How the points are linked:
q110 pu q399
q110 vo q491
q573 pu q991
q573 vo q129
q404 pu q667
q404 vo q787
q301 pu q927
q301 vo q485
q208 pu q937
q208 vo q101
q927 pu q828
q927 vo q368
q101 pu q564
q101 vo q208
q129 pu q725
q129 vo q573
q995 pu q49
q995 vo q344
q485 pu q946
q485 vo q301
q399 pu q902
q399 vo q829
q667 pu q668
q667 vo q24
q617 pu q301
q617 vo q946
q344 pu q463
q344 vo q995
q49 pu q381
q49 vo q351
q188 pu q999
q188 vo q974
q509 pu q342
q509 vo q466
q381 pu q779
q381 vo q736
q725 pu q208
q725 vo q564
q829 pu q491
q829 vo q399
q937 pu q829
q937 vo q902
q314 pu q110
q314 vo q160
q999 pu q617
q999 vo q721
q787 pu q509
q787 vo q404
q772 pu q188
q772 vo q238
q779 pu q618
q779 vo q566
q902 pu q101
q902 vo q937
q463 pu q24
q463 vo q668
q351 pu q344
q351 vo q49
q828 pu q566
q828 vo q618
q721 pu q974
q721 vo q999
q435 pu q772
q435 vo q48
q342 pu q129
q342 vo q991
q736 pu q351
q736 vo q381
q974 pu q238
q974 vo q188
q368 pu q485
q368 vo q927
q946 pu q721
q946 vo q617
q466 pu q404
q466 vo q509
q991 pu q466
q991 vo q342
q668 pu q995
q668 vo q463
q564 pu q573
q564 vo q725
q671 pu q314
q671 vo q924
q24 pu q787
q24 vo q667
q160 pu q924
q160 vo q314
q618 pu q368
q618 vo q828
q48 pu q671
q48 vo q435
q924 pu q435
q924 vo q671
q491 pu q160
q491 vo q110
q238 pu q48
q238 vo q772
q566 pu q736
q566 vo q779

The rows follow the links: the fewer symbols apart two points are, the more alike their rows tend to be.

Each row is also shifted at random along 4 hidden directions that mean nothing.

Name the point of each row.
-4,15,3,-4,-1,0,-10,-8,-7,-33,10,-41,9,16,4,-13,-4,-13,11,10,-22,-3,5,9,-7,-11,-2,-10,-11,-14,-9,15,-11,-3,11,3,-12,-11,-13,9,10,9,7,5,-8,13,12,-14,-10,-6,2,5,15,-11
point: q49
7,-3,-8,-19,21,-21,4,-6,13,-12,-3,0,7,4,28,3,-13,-11,3,-15,12,5,6,7,8,11,-24,-1,-4,7,5,-2,-4,19,-27,-36,-17,-23,3,27,8,-22,-34,-4,6,-22,-22,3,-10,-20,-16,-16,-10,-18
point: q101
1,-12,12,9,-5,12,9,15,-21,-29,-21,-12,-2,-10,3,-10,15,6,-18,39,-1,0,17,11,-17,15,27,-10,6,-4,2,3,15,-10,21,18,2,18,-6,-14,-1,18,46,24,-10,5,14,8,6,-2,10,-7,10,12
point: q927
5,-6,17,6,3,23,29,-7,-14,12,-4,-4,-11,-18,9,6,-15,-8,10,19,-16,-3,15,8,4,11,10,8,9,-1,-5,-4,7,-6,-21,2,25,-4,-33,-37,1,6,-4,1,-7,-14,16,24,21,-9,-18,5,-15,3
point: q399
-2,13,4,2,-10,9,-6,-7,11,-14,15,-11,6,0,-22,5,-5,10,7,19,-2,4,0,-13,0,-18,12,1,9,-13,-4,26,-17,-1,14,16,8,-12,17,-4,-15,16,27,6,-11,22,15,-13,-13,-6,6,12,9,0
point: q381
8,0,13,0,3,14,24,-11,1,7,3,5,-6,-14,7,10,-15,-7,12,7,-5,-3,9,0,8,9,2,10,11,3,-3,-2,3,6,-22,-8,21,-10,-17,-25,-3,0,-7,-5,-2,-16,5,20,11,-11,-17,-1,-14,2
point: q902
-2,-11,-1,6,-4,4,-4,9,-12,-2,-15,0,-5,5,-2,-14,16,3,-15,10,-8,4,2,4,-14,7,17,3,5,3,-5,-11,14,-15,17,16,4,26,-11,-2,9,16,17,11,6,6,5,5,5,13,12,7,8,8
point: q301
12,2,13,-3,2,-8,9,7,-2,-19,4,3,16,-7,8,9,17,8,13,-5,14,-15,-2,10,11,17,-5,-5,4,-4,12,-1,-1,17,-14,-17,-10,3,10,-12,-9,-13,15,6,2,-10,-12,5,8,8,-4,-4,-8,15
point: q342
15,4,21,6,-2,2,22,1,-4,-25,5,-1,6,-11,6,10,15,4,13,9,-1,-19,3,7,7,21,12,1,19,-3,3,2,7,14,-20,-9,11,8,0,-38,-9,-1,36,8,-2,-10,-6,19,8,11,-13,6,-15,23
point: q509
-3,-19,-6,12,0,1,7,12,-5,13,-19,7,-15,-9,-15,0,10,24,-26,15,7,3,2,-2,-3,7,13,-9,0,6,2,-5,14,-6,14,9,7,17,13,0,-10,4,20,5,-7,1,-2,3,1,13,7,-4,0,10
point: q238
-9,15,8,7,-13,12,-5,-1,-11,31,18,3,-2,0,-10,9,4,-3,24,-13,-7,-17,-10,0,2,-14,-17,-3,-15,-6,4,-2,-10,-14,1,6,0,-2,-13,-17,-4,-6,-18,-23,-8,6,14,-14,16,12,4,2,6,7
point: q937
-6,-8,-27,-3,-1,-12,-18,2,27,29,-5,29,-8,4,-16,-4,0,9,-15,-19,6,25,-11,-20,2,-12,6,19,5,6,-9,-2,-1,0,7,14,6,13,20,21,-1,5,-9,-3,15,13,-14,3,-9,5,6,15,-3,-3
point: q485
6,0,4,-12,8,-4,3,4,1,7,-3,17,4,-4,33,-5,-3,-15,3,-23,13,7,2,12,4,10,-19,4,3,10,2,-15,-2,14,-29,-15,-5,-3,-16,7,15,-15,-38,-6,13,-21,-17,17,18,-9,-17,-2,-16,-6
point: q787
-1,-10,11,-2,2,27,17,6,-12,4,-12,6,-5,-22,20,-6,-14,-13,-13,27,16,14,19,15,-6,2,9,-4,3,7,2,0,2,1,-12,11,5,-9,-26,0,10,10,-10,7,-13,-11,16,25,25,-31,-6,-13,-10,-12
point: q351
0,-18,0,6,1,5,9,16,-17,-10,-20,1,-4,-17,-3,-5,5,12,-27,25,18,5,13,11,-5,6,5,-17,-8,8,9,2,14,1,8,1,-10,-1,10,11,-7,1,21,14,-17,-8,4,3,8,-9,9,-22,-5,4
point: q48
1,8,-6,-15,-2,-5,-21,4,7,-28,-1,17,21,3,7,-5,7,-10,-6,15,24,16,2,-9,-6,-4,16,9,5,-2,6,9,-5,8,20,10,-16,5,21,15,3,17,30,26,13,9,-2,-3,-6,-16,16,2,1,11
point: q188
-3,-9,-15,-11,5,-9,-16,7,1,0,-14,9,1,12,12,-17,9,-6,-22,-9,2,24,-8,-1,-9,1,4,8,-1,10,-10,-12,12,3,11,6,-8,20,0,20,19,9,-7,10,20,4,-11,3,-1,-3,3,13,-2,-8
point: q946
10,5,7,3,2,-7,16,-15,9,12,8,1,-9,2,3,13,-6,-7,23,-20,-19,-14,-5,-5,8,11,-3,16,13,1,-5,-12,3,3,-24,-14,22,4,-16,-33,-3,-7,-15,-11,10,-13,-10,13,2,15,-19,13,-10,8
point: q564
4,13,11,-3,0,-10,-4,2,-6,-4,12,-4,12,13,14,4,12,-10,21,-19,-6,-22,-9,8,-2,10,-16,-3,-3,-5,6,-11,-2,-2,-7,-12,-11,15,-9,-8,10,-13,-12,-11,11,-8,-6,-8,7,16,-6,-1,5,10
point: q466

Where do the symbols, taken in turn from left to right, take each start?
Answer with the point's name.
-2,-23,-6,9,10,-1,16,4,-15,5,-18,-14,-18,-7,-7,-4,-3,13,-21,12,-2,2,11,10,-3,10,1,-16,-10,5,-1,-5,15,-3,1,-4,-3,-4,-1,8,-3,-6,-1,1,-14,-10,-2,2,0,-3,-2,-18,0,-9
vo pu pu vo: q238
-7,15,-9,-13,2,-4,-22,-10,10,-2,16,2,17,4,0,1,-15,-10,9,-8,10,7,-6,-7,2,-24,-15,2,-17,-3,2,16,-22,2,6,-3,-18,-28,11,26,0,0,-17,-2,-1,3,2,-22,-14,-19,9,-4,3,-13
pu vo pu pu vo: q491
-2,12,-7,-19,7,-5,-14,-16,0,-36,12,-31,12,24,13,-11,-7,-20,11,0,-25,9,0,-3,-1,-8,-3,4,-9,-11,-11,8,-8,3,8,-5,-12,-12,-10,8,14,9,0,9,4,4,-2,-15,-21,-15,-2,13,9,-16
vo pu pu vo: q491
-7,-19,-16,4,6,-8,-3,9,-9,15,-19,2,-13,7,2,-16,8,4,-26,-11,-7,12,-3,6,-8,7,1,-3,-9,11,-5,-20,20,-1,9,2,-3,23,-4,15,13,-2,-11,2,11,-2,-8,2,2,10,2,0,2,-10
vo vo pu: q238
2,13,12,3,-6,-1,-4,7,-9,1,17,3,13,-3,-5,12,14,7,15,-5,16,-19,-9,5,4,-1,-17,-18,-13,-7,17,7,-9,1,0,-7,-18,-11,14,0,-13,-14,3,-8,-10,1,4,-19,9,2,9,-17,4,11
vo vo pu: q937
-2,6,-8,1,-3,-2,-7,-12,19,-11,2,-18,-5,11,-19,-3,-5,7,2,5,-26,12,-5,-18,3,-13,19,13,15,-7,-16,13,-2,3,9,13,17,5,7,-5,-5,14,22,10,6,16,-3,-1,-26,7,1,25,1,-4
pu pu pu vo pu: q301
-6,10,-4,4,1,-15,-6,-10,1,-17,15,-44,-1,27,-14,-5,1,3,12,-5,-31,-13,-9,2,1,-10,-7,-14,-11,-13,-9,7,-8,-9,7,-6,-8,-6,3,8,-2,-9,-4,-10,-7,12,0,-26,-24,16,0,4,24,-14
vo pu pu: q24
-3,15,18,1,-9,8,-9,4,-19,-4,14,-11,14,11,15,-7,15,-17,21,-5,-13,-22,-4,15,-6,0,-14,-10,-14,-9,5,-7,-5,-12,5,4,-13,10,-25,-9,16,-2,-10,-9,0,1,12,-9,17,10,6,1,17,7
vo pu vo: q404
-6,-16,4,14,0,13,26,-1,0,34,-11,3,-25,-22,-23,13,-9,19,-10,9,-1,-3,6,-7,5,3,7,-6,3,7,1,3,8,-9,-6,8,24,-6,0,-16,-20,0,1,-10,-20,-8,9,8,4,2,-3,-9,-5,1
vo pu vo pu: q314
0,18,22,4,-11,11,3,-10,-18,-18,20,-36,10,5,-8,2,4,-3,25,15,-19,-17,-4,3,3,-5,4,-10,-5,-14,-1,14,-6,-6,6,4,1,-9,-9,-28,-6,4,21,1,-12,8,18,-15,-1,4,-2,7,9,10
vo vo pu vo: q110
-4,-17,-6,19,-5,9,21,0,10,17,-12,2,-23,-20,-27,12,-12,23,-19,21,6,-2,12,-8,1,-3,16,-4,10,1,1,10,2,-7,-2,10,24,-5,15,-7,-22,6,14,-1,-19,4,8,12,-2,-2,1,-14,-5,0
pu pu pu pu: q24
-6,-9,-3,10,-14,16,0,13,-3,39,-9,32,-17,-12,-12,-2,11,8,-11,-3,1,9,-8,-11,-4,2,17,20,10,8,-8,-15,17,-10,11,31,23,32,-8,-18,6,18,8,1,10,8,6,15,20,17,8,19,-8,15
pu pu pu: q48
-2,6,1,17,-15,-2,-2,5,18,44,14,40,3,-18,-38,34,11,36,11,-15,36,-26,-17,-21,16,-9,-10,-5,-2,0,23,9,-19,0,-3,0,0,-6,41,-10,-39,-19,8,-21,-9,6,-3,-13,3,23,14,-13,-2,24
vo pu pu vo: q342
13,6,-4,-16,15,-32,-10,4,9,-38,6,0,25,12,23,5,10,-6,7,-18,22,-11,-3,10,4,11,-25,-12,-9,1,18,-5,-12,18,-10,-39,-39,-8,22,28,2,-27,-14,1,12,-16,-24,-13,-11,-5,2,-24,2,-4
vo vo pu pu vo: q787
-7,1,-40,-9,8,-30,-26,-21,36,22,6,3,-6,30,-17,-4,-17,0,2,-42,-17,14,-21,-26,5,-23,-20,16,-8,2,-14,-1,-13,0,3,-9,-5,-7,20,37,2,-12,-40,-14,19,8,-21,-23,-41,10,2,11,9,-26
vo pu vo vo: q671
-4,10,-9,-9,2,0,-17,-11,11,-10,8,-11,5,8,-7,-5,-10,-3,0,2,-8,14,-5,-12,0,-18,6,5,2,-5,-10,17,-11,2,14,9,-1,-12,12,14,0,9,4,3,-1,18,3,-10,-15,-9,1,11,7,-14
vo pu pu: q351
-7,14,-7,5,-6,-2,-3,-15,9,16,20,-17,-4,10,-28,12,-9,11,18,-13,-18,-9,-14,-19,9,-20,-8,1,-8,-9,-4,13,-15,-6,7,0,3,-17,9,0,-15,-4,-7,-16,-9,12,6,-26,-21,9,4,8,7,-5
vo vo pu pu: q924
